Below are the code and all the weights of a small trained network. Each question names an input and a target symbol and asks about switching units off, where a switched-off unit gives its printed mean instead of its output.

import numpy as np


def w(rows, s, z=0):
    codes = np.array(rows[::2]) - 128.0
    scale = np.full(codes.shape[1], s)
    scale[-1] = z or s
    return codes * scale


def norm(h):
    return h / np.sqrt((h * h).mean(-1, keepdims=True) + 1e-5)


def f(y):
    return np.maximum(y, 0)


def softmax(a):
    e = np.exp(a - a.max(-1, keepdims=True))
    return e / e.sum(-1, keepdims=True)


def log_softmax(a):
    a = a - a.max(-1, keepdims=True)
    return a - np.log(np.exp(a).sum(-1, keepdims=True))


def net(x, mask):
    ids = ['αβγδζηθλμξπστφψω'.index(c) for c in x.split()]
    T = len(ids)
    res = E[ids] + P[:T]
    r = norm(res)
    for j in range(2):
        rows = slice(3 * j, 3 * j + 3)
        q, k, v = (r @ M[0][rows].T for M in (Q, K, V))
        z = softmax(np.where(np.tri(T) > 0, q @ k.T / 3**0.5, -1e9)) @ v
        o = O[0][rows]
        res = res + np.where(mask[j], z, o[:, -1]) @ o[:, :-1]
    y = f(norm(res) @ A[0][:, :-1].T + A[0][:, -1])
    res = res + np.where(mask[2:10], y, B[0][:, -1]) @ B[0][:, :-1]
    return log_softmax(norm(res)[-1] @ U[:, :-1].T + U[:, -1])


Q, K, V, O, A, B = {}, {}, {}, {}, {}, {}
E = w([
[134,165,113,166],'α',
[135,163,110,159],'β',
[139,160,115,166],'γ',
[144,171,113,164],'δ',
[140,175,116,173],'ζ',
[134,186,133,185],'η',
[116,172,118,179],'θ',
[144,186,126,175],'λ',
[68,115,161,166],'μ',
[158,169,183,173],'ξ',
[193,183,141,145],'π',
[111,114,206,138],'σ',
[82,244,119,20],'τ',
[60,61,150,85],'φ',
[177,66,141,82],'ψ',
[129,80,11,49],'ω',
],0.012)
P = w([
[147,84,131,253],'0',
[136,83,144,228],'1',
[133,93,154,194],'2',
[132,134,164,174],'3',
[124,149,177,149],'4',
[124,169,190,124],'5',
[116,188,199,106],'6',
[114,220,228,89],'7',
],0.0082)
Q[0] = w([
[111,152,254,199],'H0',
[223,62,165,115],'H0',
[92,67,174,128],'H0',
[157,79,14,76],'H1',
[121,129,254,158],'H1',
[157,102,160,101],'H1',
],0.013)
K[0] = w([
[150,153,207,1],'H0',
[113,111,17,49],'H0',
[179,158,81,93],'H0',
[142,98,104,220],'H1',
[85,183,121,29],'H1',
[84,159,102,137],'H1',
],0.014)
V[0] = w([
[91,174,40,125],'H0',
[77,194,133,205],'H0',
[237,149,114,117],'H0',
[149,62,69,6],'H1',
[94,154,167,131],'H1',
[102,196,48,93],'H1',
],0.012)
O[0] = w([
[63,210,43,146,46],'H0',
[58,134,155,206,215],'H0',
[253,182,130,160,70],'H0',
[164,21,83,210,1],'H1',
[119,152,167,140,172],'H1',
[100,142,90,211,52],'H1',
],0.013,0.0078)
A[0] = w([
[105,83,103,184,121],'N0',
[110,59,151,82,134],'N1',
[108,191,182,125,254],'N2',
[99,207,38,127,237],'N3',
[181,4,43,178,157],'N4',
[124,74,92,172,135],'N5',
[105,51,119,127,165],'N6',
[81,138,109,136,132],'N7',
],0.015,0.0058)
B[0] = w([
[113,143,126,110,147],'N0',
[134,106,87,171,184],'N1',
[142,109,97,156,253],'N2',
[149,65,91,108,162],'N3',
[112,183,115,6,154],'N4',
[113,136,131,105,143],'N5',
[150,116,114,145,165],'N6',
[131,127,95,115,150],'N7',
],0.024,0.015)
U = w([
[137,127,111,132,44],'α',
[145,126,114,126,27],'β',
[148,132,109,132,36],'γ',
[159,143,94,141,85],'δ',
[141,145,109,141,93],'ζ',
[110,184,118,166,123],'η',
[106,148,123,136,114],'θ',
[128,175,114,157,112],'λ',
[21,127,175,126,162],'μ',
[136,171,196,165,252],'ξ',
[207,180,140,167,131],'π',
[116,90,224,116,196],'σ',
[121,119,100,141,69],'τ',
[139,6,144,164,124],'φ',
[231,85,137,78,132],'ψ',
[112,117,95,24,180],'ω',
],0.016,0.0034)

Each question gives the input, a string of symbols that net reads in full, and the target symbol t.
The units are the heads (3 rows each of Q, K, V and O) and the neurons (one row each of A and B). Each row of codes is followed by its name. A weight is (code - 128) times the scale printed after its matrix; where a second scale follows, it is the last column's (O, A, B and U).
mask holds one flag per unit, heads first, then neurons. A switched-off unit (its flag False) gives its mean, the last column of its rows in O or B, instead of its output. The means were averaged over made-up inputs and are rounded, as every weight is.
A unit's drop is (log p(t) with every unit on - log p(t) with that unit switched off) / (log p(t) with every unit on - log p(t) with every unit switched off).
The circuit of an input: a set's keep is (log p(t) with only the set's units on - log p(t) with every unit switched off) / (log p(t) with every unit on - log p(t) with every unit switched off). Starting from all 10 units, units are removed one at a time, each time the one whose removal leaves the highest keep (on an exact tie, the one counted first), for as long as the keep stays at least 0.8.
circuit, biggest first: the units of the circuit, biggest drop first
most important unit: the unit with the biggest drop
top k neurons: the k neurons with the biggest drops, biggest first
heads that matter: for each layer, one digit per head in row order, 1 if its drop is at least 0.15 and else 0, layers parted by /
input μ μ μ β θ, target μ: circuit, biggest first -> [H0]
input μ δ η, target μ: circuit, biggest first -> [H1 H0]
input φ δ δ φ μ β β, target μ: top 3 neurons -> [N1 N6 N4]
input ψ η ω ξ λ, target ω: heads that matter -> 01
input ξ σ μ ζ α, target μ: heads that matter -> 11
input α μ α, target μ: top 2 neurons -> [N4 N1]
input σ ω ξ δ, target ω: heads that matter -> 01
input α λ λ π ζ, target π: heads that matter -> 10
input μ ξ α, target ξ: circuit, biggest first -> [H0 H1 N4]
input λ φ α θ ψ θ, target ψ: heads that matter -> 10
input π η ζ δ ω μ, target ω: heads that matter -> 01
input φ φ π, target φ: circuit, biggest first -> [H0 N4]
input σ η σ η, target σ: heads that matter -> 11
input φ η ω α φ β δ, target φ: circuit, biggest first -> [N4]
input θ μ φ φ η φ η, target φ: heads that matter -> 00
input α μ σ η δ, target σ: circuit, biggest first -> [H1 H0]
input θ μ δ, target μ: heads that matter -> 11
input μ ζ δ, target μ: top 3 neurons -> [N1 N4 N6]
input μ ω η, target ω: circuit, biggest first -> [H1 N4]
input λ φ ψ φ τ, target φ: most important unit -> H1
